Below is a small trained network, with its code and all its weights. Each question gives an input and a class and asks what happens when units are switched off, that is, made to give their printed mean instead of their output.

import numpy as np


def w(rows, s, z=0):
    codes = np.array(rows[::2]) - 128.0
    scale = np.full(codes.shape[1], s)
    scale[-1] = z or s
    return codes * scale


def f(y):
    return np.maximum(y, 0)


def log_softmax(a):
    a = a - a.max(-1, keepdims=True)
    return a - np.log(np.exp(a).sum(-1, keepdims=True))


def net(x, mask):
    res = np.array(x, float).reshape(1, 6) / 4 @ E
    y = f(res @ A[0][:, :-1].T + A[0][:, -1])
    res = res + np.where(mask, y, B[0][:, -1]) @ B[0][:, :-1]
    return log_softmax(res[-1] @ U[:, :-1].T + U[:, -1])


A, B = {}, {}
E = w([
[83,94,248,137,165,81,217,221,188,166,148,105],'x0',
[223,155,141,26,177,188,217,150,23,38,110,99],'x1',
[163,85,142,97,70,165,95,211,123,123,160,138],'x2',
[20,254,188,139,181,8,76,151,121,138,165,233],'x3',
[31,68,21,37,164,134,214,99,195,138,116,226],'x4',
[158,155,110,53,153,151,46,14,21,78,54,215],'x5',
],0.0057)
A[0] = w([
[199,105,50,127,123,199,192,134,135,105,140,2,209],'N0',
[65,150,47,104,135,126,87,19,132,127,116,239,252],'N1',
[36,144,134,124,161,45,186,140,145,140,125,225,225],'N2',
[87,111,122,223,88,92,66,141,216,150,143,22,211],'N3',
[201,179,92,121,137,134,52,61,31,106,123,119,235],'N4',
[186,118,187,98,141,132,152,121,92,127,106,118,224],'N5',
[158,136,109,115,108,137,84,81,93,95,127,106,139],'N6',
[56,127,162,188,127,67,150,236,244,160,147,122,188],'N7',
[157,167,177,157,137,111,125,150,93,108,128,97,211],'N8',
[161,109,97,94,126,152,180,120,115,133,130,141,153],'N9',
[122,43,126,123,107,195,133,121,167,154,103,113,191],'N10',
],0.0093,0.0028)
B[0] = w([
[151,171,125,121,120,191,249,189,161,157,125,137,238],'N0',
[110,102,77,135,137,101,118,65,128,120,91,241,242],'N1',
[72,170,163,52,191,143,87,85,148,80,159,131,225],'N2',
[192,183,154,156,96,53,129,152,165,200,175,163,219],'N3',
[116,118,100,209,123,177,85,124,34,148,122,138,252],'N4',
[130,134,142,111,141,171,114,131,110,96,114,64,196],'N5',
[143,104,111,141,101,123,147,142,64,107,96,146,186],'N6',
[65,98,101,143,73,91,68,146,180,131,209,78,246],'N7',
[163,127,145,123,116,137,82,143,78,133,143,116,187],'N8',
[74,131,113,130,124,169,151,113,132,134,119,118,177],'N9',
[167,86,158,112,153,60,171,109,169,123,80,106,184],'N10',
],0.014,0.013)
U = w([
[79,118,155,160,75,38,87,214,190,127,238,20,192],'0',
[165,142,190,171,122,171,80,207,25,85,122,2,156],'1',
[207,170,150,165,107,99,199,198,162,155,137,101,64],'2',
[41,147,123,36,211,104,101,87,160,30,146,150,208],'3',
[162,52,146,125,135,39,145,114,171,119,82,134,8],'4',
[112,106,53,202,128,135,107,99,60,95,75,190,76],'5',
[119,101,122,78,144,214,252,211,151,80,90,34,122],'6',
],0.0058,0.0013)

Each question gives the input, the list of numbers given to net, and the class t.
The units are the neurons (one row each of A and B). Each row of codes is followed by its name. A weight is (code - 128) times the scale printed after its matrix; where a second scale follows, it is the last column's (A, B and U).
mask holds one flag per neuron, in row order. A switched-off neuron (its flag False) gives its mean, the last column of its row in B, instead of its output. The means were averaged over made-up inputs and are rounded, as every weight is.
A unit's drop is (log p(t) with every unit on - log p(t) with that unit switched off) / (log p(t) with every unit on - log p(t) with every unit switched off).
The circuit of an input: a set's keep is (log p(t) with only the set's units on - log p(t) with every unit switched off) / (log p(t) with every unit on - log p(t) with every unit switched off). Starting from all 11 units, units are removed one at a time, each time the one whose removal leaves the highest keep (on an exact tie, the one counted first), for as long as the keep stays at least 0.8.
circuit, biggest first: the units of the circuit, biggest drop first
top k neurons: the k neurons with the biggest drops, biggest first
drop when u is switched off: that unit's drop, to one decimal
input [-5,-7,-7,5,6,1], class 3: circuit, biggest first -> [N2]
input [-4,3,-5,-2,0,-4], class 6: circuit, biggest first -> [N3 N0]
input [-5,3,6,2,2,-3], class 6: top 3 neurons -> [N1 N3 N4]
input [-4,8,3,5,2,-7], class 6: circuit, biggest first -> [N3 N1 N4]
input [0,6,-8,-5,-7,-2], class 6: top 3 neurons -> [N0 N3 N7]
input [-1,-2,-2,-3,-5,-1], class 2: circuit, biggest first -> [N7 N3]
input [0,-2,1,1,5,2], class 3: top 2 neurons -> [N4 N2]
input [2,-1,-2,-7,-4,8], class 1: top 3 neurons -> [N1 N4 N5]
input [-1,-1,-6,-2,6,-6], class 0: top 2 neurons -> [N7 N3]
input [3,1,6,-7,-4,-8], class 2: top 2 neurons -> [N0 N3]
input [2,-4,-2,-7,1,-4], class 2: top 2 neurons -> [N0 N2]
input [-3,-8,1,-8,8,-2], class 4: top 2 neurons -> [N10 N1]
input [-5,-7,5,2,7,2], class 3: top 2 neurons -> [N2 N4]
input [-3,-2,0,-3,-3,-2], class 2: top neuron -> [N7]
input [-5,2,1,4,6,-3], class 3: drop when N4 is switched off -> 0.1
input [5,-8,1,-1,5,5], class 3: drop when N2 is switched off -> 0.2
input [1,7,5,-2,-4,-3], class 6: drop when N0 is switched off -> 0.7
